Below is a small trained network, with its code and all its weights. Each question gives an input and a target symbol and asks what happens when units are switched off, that is, made to give their printed mean instead of their output.

import numpy as np


def w(rows, s, z=0):
    codes = np.array(rows[::2]) - 128.0
    scale = np.full(codes.shape[1], s)
    scale[-1] = z or s
    return codes * scale


def f(y):
    return y / 2 * (1 + np.tanh(0.7978845608 * (y + 0.044715 * y**3)))


def softmax(a):
    e = np.exp(a - a.max(-1, keepdims=True))
    return e / e.sum(-1, keepdims=True)


def log_softmax(a):
    a = a - a.max(-1, keepdims=True)
    return a - np.log(np.exp(a).sum(-1, keepdims=True))


def net(x, mask):
    ids = ['ΔΛΣΩβγεζηθμξπτφψ'.index(c) for c in x.split()]
    T = len(ids)
    res = E[ids] + P[:T]
    u = 0
    for l in range(2):
        r = res
        for j in range(3):
            rows = slice(2 * j, 2 * j + 2)
            q, k, v = (r @ M[l][rows].T for M in (Q, K, V))
            z = softmax(np.where(np.tri(T) > 0, q @ k.T / 2**0.5, -1e9)) @ v
            o = O[l][rows]
            res = res + np.where(mask[u + j], z, o[:, -1]) @ o[:, :-1]
        u += 3
        y = f(res @ A[l][:, :-1].T + A[l][:, -1])
        res = res + np.where(mask[u : u + 4], y, B[l][:, -1]) @ B[l][:, :-1]
        u += 4
    return log_softmax(res[-1] @ U[:, :-1].T + U[:, -1])


Q, K, V, O, A, B = {}, {}, {}, {}, {}, {}
E = w([
[196,213,110,150,193,165,179,149,178,145,49,129],'Δ',
[250,151,87,171,158,141,110,105,222,90,69,113],'Λ',
[225,147,79,154,127,132,137,156,149,150,149,175],'Σ',
[204,214,56,174,153,193,133,87,154,81,144,154],'Ω',
[145,201,77,156,78,100,200,102,101,122,206,139],'β',
[124,113,35,188,108,98,124,133,150,169,201,172],'γ',
[133,186,163,173,231,52,205,147,208,105,80,103],'ε',
[173,64,84,110,147,37,137,138,241,102,48,121],'ζ',
[89,81,70,109,40,94,146,82,188,62,110,126],'η',
[120,57,206,85,81,150,93,20,126,231,134,177],'θ',
[113,66,98,105,139,127,92,175,176,89,139,167],'μ',
[106,72,72,79,119,124,131,173,124,114,113,198],'ξ',
[104,103,216,124,51,97,134,219,167,152,158,141],'π',
[79,115,63,162,179,160,97,73,194,48,22,154],'τ',
[95,209,191,174,115,92,78,129,162,133,171,165],'φ',
[2,196,90,99,175,145,71,174,91,119,141,106],'ψ',
],0.019)
P = w([
[196,179,75,164,41,123,135,198,157,82,49,72],'0',
[186,164,54,123,70,133,155,201,172,104,117,116],'1',
[168,150,57,111,94,135,165,189,169,90,133,137],'2',
[162,157,77,99,131,118,162,170,174,98,136,147],'3',
[147,157,86,87,156,105,152,154,169,99,143,154],'4',
[134,149,102,83,170,90,151,129,155,94,148,159],'5',
[126,144,114,77,197,81,148,107,155,90,158,168],'6',
[105,143,129,70,205,69,146,84,138,90,162,172],'7',
[96,130,147,64,225,63,144,67,133,83,173,187],'8',
[81,127,162,57,233,47,141,40,122,90,177,193],'9',
[68,130,171,46,246,28,138,27,120,101,181,202],'10',
[58,116,177,40,255,26,138,3,111,119,185,212],'11',
],0.0093)
Q[0] = w([
[85,113,245,130,115,214,87,138,100,161,57,2],'0.h0',
[124,158,86,148,77,105,93,36,131,161,206,92],'0.h0',
[141,75,152,175,129,113,113,137,61,124,87,80],'0.h1',
[123,119,152,100,149,154,135,90,146,170,115,157],'0.h1',
[164,212,150,82,121,84,205,75,130,102,112,119],'0.h2',
[143,148,55,25,136,77,131,159,231,150,184,214],'0.h2',
],0.009)
K[0] = w([
[182,175,65,183,66,163,145,229,162,142,135,53],'0.h0',
[147,107,192,82,128,176,133,100,128,239,121,50],'0.h0',
[141,170,78,194,73,168,114,198,137,153,90,75],'0.h1',
[147,145,116,120,127,130,163,97,138,130,165,140],'0.h1',
[156,61,154,108,157,142,87,17,115,202,106,153],'0.h2',
[2,73,182,130,177,24,144,97,136,133,188,168],'0.h2',
],0.0078)
V[0] = w([
[94,173,123,225,233,147,231,144,133,98,94,223],'0.h0',
[169,180,162,78,101,145,117,150,32,102,95,254],'0.h0',
[83,80,157,76,162,160,142,123,164,221,115,122],'0.h1',
[204,114,133,116,149,172,150,50,98,165,162,78],'0.h1',
[183,177,198,58,96,209,139,102,110,103,135,94],'0.h2',
[165,202,123,63,82,137,54,115,154,77,78,159],'0.h2',
],0.0068)
O[0] = w([
[120,92,97,134,104,183,106,121,127,211,146,62,212],'0.h0',
[170,119,136,105,251,225,192,105,138,93,118,116,136],'0.h0',
[87,88,138,195,145,97,144,97,107,144,127,126,42],'0.h1',
[148,126,157,95,68,123,68,89,20,123,87,148,44],'0.h1',
[148,149,97,27,160,210,105,179,77,121,155,63,2],'0.h2',
[124,97,124,93,96,139,155,177,115,143,110,201,172],'0.h2',
],0.011,0.0056)
A[0] = w([
[112,173,218,98,121,81,255,190,40,146,191,81,119],'0.n0',
[24,127,91,159,195,164,18,209,71,51,154,18,117],'0.n1',
[158,140,100,123,119,207,62,172,125,122,140,60,125],'0.n2',
[161,60,140,84,62,129,232,98,170,149,236,107,254],'0.n3',
],0.0049,0.006)
B[0] = w([
[100,48,45,5,93,110,102,164,173,186,117,179,141],'0.n0',
[90,138,122,140,116,25,154,114,157,163,74,227,131],'0.n1',
[72,131,111,157,158,131,104,176,147,125,84,144,133],'0.n2',
[99,180,157,145,209,135,129,105,197,86,2,86,248],'0.n3',
],0.009,0.011)
Q[1] = w([
[132,174,123,149,127,116,105,87,92,182,200,31],'1.h0',
[98,72,120,80,124,198,111,172,38,135,121,110],'1.h0',
[85,83,93,85,206,177,106,157,190,110,94,134],'1.h1',
[133,112,53,170,183,21,168,115,205,143,110,147],'1.h1',
[167,160,64,93,164,87,145,69,173,148,57,177],'1.h2',
[109,2,101,136,121,150,131,133,53,51,110,46],'1.h2',
],0.0095)
K[1] = w([
[195,134,207,163,137,111,119,147,100,182,108,113],'1.h0',
[166,218,78,206,83,145,184,234,154,136,130,117],'1.h0',
[67,144,214,79,138,132,142,38,51,178,187,146],'1.h1',
[91,61,193,94,155,126,90,71,103,130,130,142],'1.h1',
[135,66,253,79,121,140,94,47,55,203,114,130],'1.h2',
[207,161,82,182,87,146,194,216,154,141,152,85],'1.h2',
],0.0073)
V[1] = w([
[168,152,81,163,184,35,146,199,137,93,188,124],'1.h0',
[218,95,163,116,154,56,149,158,111,234,10,125],'1.h0',
[112,203,179,194,151,158,29,168,114,130,181,188],'1.h1',
[206,29,168,158,161,156,59,155,171,118,165,131],'1.h1',
[158,216,193,135,93,147,139,39,145,121,123,85],'1.h2',
[231,161,2,170,165,120,170,53,80,148,157,161],'1.h2',
],0.0085)
O[1] = w([
[168,125,198,174,163,45,108,136,115,136,163,139,255],'1.h0',
[73,51,144,161,154,130,106,196,60,144,156,194,163],'1.h0',
[100,206,169,161,38,201,214,142,82,113,159,162,106],'1.h1',
[112,168,148,162,137,165,55,186,206,53,96,133,32],'1.h1',
[191,137,102,182,110,167,101,171,176,158,173,185,177],'1.h2',
[109,223,3,123,153,102,183,135,65,150,68,187,26],'1.h2',
],0.012,0.0065)
A[1] = w([
[81,75,3,156,120,197,194,237,108,185,155,75,179],'1.n0',
[200,93,158,162,125,89,192,123,124,104,209,227,28],'1.n1',
[113,43,191,98,119,123,64,137,154,135,175,31,13],'1.n2',
[115,136,195,178,40,217,188,125,194,144,173,85,5],'1.n3',
],0.0048,0.0032)
B[1] = w([
[141,174,238,68,178,184,157,147,93,110,139,139,168],'1.n0',
[19,105,46,102,94,169,104,52,134,162,90,113,255],'1.n1',
[68,244,82,116,102,145,125,144,49,115,182,148,230],'1.n2',
[101,45,28,115,138,102,155,180,93,62,117,139,219],'1.n3',
],0.011,0.0091)
U = w([
[202,106,127,214,129,162,149,161,142,248,194,92,221],'Δ',
[162,173,120,165,134,105,171,139,51,90,77,205,145],'Λ',
[206,155,1,83,159,107,171,146,70,175,151,134,139],'Σ',
[170,138,97,129,126,167,118,56,81,106,123,160,171],'Ω',
[205,96,86,22,43,82,105,112,249,213,228,174,125],'β',
[87,86,99,161,101,183,241,144,196,116,131,195,111],'γ',
[88,139,127,84,153,184,176,156,185,206,128,149,47],'ε',
[138,106,91,135,251,97,171,97,123,64,87,134,3],'ζ',
[166,206,233,171,66,109,145,82,202,76,103,195,185],'η',
[177,118,142,137,46,117,104,128,48,116,29,149,247],'θ',
[128,223,57,200,73,115,150,93,113,145,72,178,119],'μ',
[55,161,44,101,97,185,90,112,161,192,6,2,101],'ξ',
[103,211,85,126,112,161,151,111,103,133,56,134,98],'π',
[127,189,68,131,148,147,107,97,84,106,167,102,106],'τ',
[119,120,149,128,101,116,229,66,76,121,108,125,188],'φ',
[124,100,77,140,149,80,118,146,85,152,103,170,55],'ψ',
],0.0037,0.0063)

Each question gives the input, a string of symbols that net reads in full, and the target symbol t.
The units are the heads (2 rows each of Q, K, V and O) and the neurons (one row each of A and B). Each row of codes is followed by its name. A weight is (code - 128) times the scale printed after its matrix; where a second scale follows, it is the last column's (O, A, B and U).
mask holds one flag per unit, layer by layer, with each layer's heads first. A switched-off unit (its flag False) gives its mean, the last column of its rows in O or B, instead of its output. The means were averaged over made-up inputs and are rounded, as every weight is.
A unit's drop is (log p(t) with every unit on - log p(t) with that unit switched off) / (log p(t) with every unit on - log p(t) with every unit switched off).
The circuit of an input: a set's keep is (log p(t) with only the set's units on - log p(t) with every unit switched off) / (log p(t) with every unit on - log p(t) with every unit switched off). Starting from the 12 units with the biggest drops (on a tie, the unit counted first), units are removed one at a time, each time the one whose removal leaves the highest keep (on an exact tie, the one counted first), for as long as the keep stays at least 0.8.
units of the circuit, in order: the units of the circuit, biggest drop first
unit that matters most: the unit with the biggest drop
top k neurons: the k neurons with the biggest drops, biggest first
heads that matter: for each layer, one digit per head in row order, 1 if its drop is at least 0.15 and else 0, layers parted by /
input Σ ξ β π ξ, target τ: top 2 neurons => 1.n2, 0.n2
input β ζ Δ β ε Δ ψ θ Δ, target Δ: units of the circuit, in order => 0.n3, 1.h2
input ψ Δ γ π Λ Δ Σ β, target Σ: heads that matter => 010 / 011
input μ ψ ψ η, target φ: unit that matters most => 1.h1
input τ τ ψ ε ζ μ β γ θ Λ φ ε, target ε: heads that matter => 001 / 100
input ξ γ γ μ β Δ ε Σ γ θ Σ η, target η: heads that matter => 100 / 110
input Δ Σ β β τ, target ξ: top 2 neurons => 0.n2, 0.n1
input Λ β β β ξ β γ ψ γ β, target φ: units of the circuit, in order => 1.h1, 0.n3, 1.h2
input Ω Σ ψ β, target φ: units of the circuit, in order => 1.h1, 1.h2, 0.n1
input Σ Σ γ γ γ β φ β η, target γ: units of the circuit, in order => 0.n3, 1.h1, 1.n3
input Ω ξ Σ β β, target Σ: units of the circuit, in order => 0.h1, 1.h2, 1.h1, 0.h0
input π β Σ ξ β φ Σ ψ Σ τ Ω, target ξ: units of the circuit, in order => 0.h0, 1.h0
input ψ β η Ω η ψ β β τ β γ β, target μ: units of the circuit, in order => 0.h2, 0.h1, 1.h2
input θ γ Δ τ Σ γ ψ ζ, target γ: unit that matters most => 1.h0
input γ ξ τ Δ ξ Σ, target ζ: units of the circuit, in order => 1.h1, 1.h2, 0.h0
input η Σ β Λ ε μ Σ ψ τ φ Λ γ, target γ: units of the circuit, in order => 1.h1, 1.n3, 1.h2
input Δ Ω ζ Σ γ β Σ η Σ, target β: heads that matter => 000 / 010
input π ψ Ω β β β Σ ξ Σ γ Σ, target μ: units of the circuit, in order => 0.h1, 1.h2, 0.h2
input ζ γ β π β Σ, target τ: heads that matter => 000 / 001
input Σ μ ξ η θ γ γ, target γ: unit that matters most => 1.h0
input μ ψ β ε γ, target Δ: heads that matter => 111 / 100
input γ γ μ η ξ ε β, target ζ: units of the circuit, in order => 1.h1, 1.h2
input β τ θ β Σ Ω η, target η: units of the circuit, in order => 0.h0, 1.h0
input β Σ ψ ξ, target φ: units of the circuit, in order => 1.h1, 1.h2
input ψ Λ β Δ γ γ π β, target τ: units of the circuit, in order => 1.n2, 1.h2, 0.n0
input τ Σ Λ β Ω ζ Λ φ β, target γ: heads that matter => 000 / 011
input τ γ Δ, target ξ: top neuron => 0.n3
input ψ φ β β Δ Ω, target Σ: units of the circuit, in order => 0.h1, 1.h2
input μ ε θ ξ β, target β: heads that matter => 101 / 001
input ε η φ Λ β ξ Σ γ β, target μ: heads that matter => 011 / 001
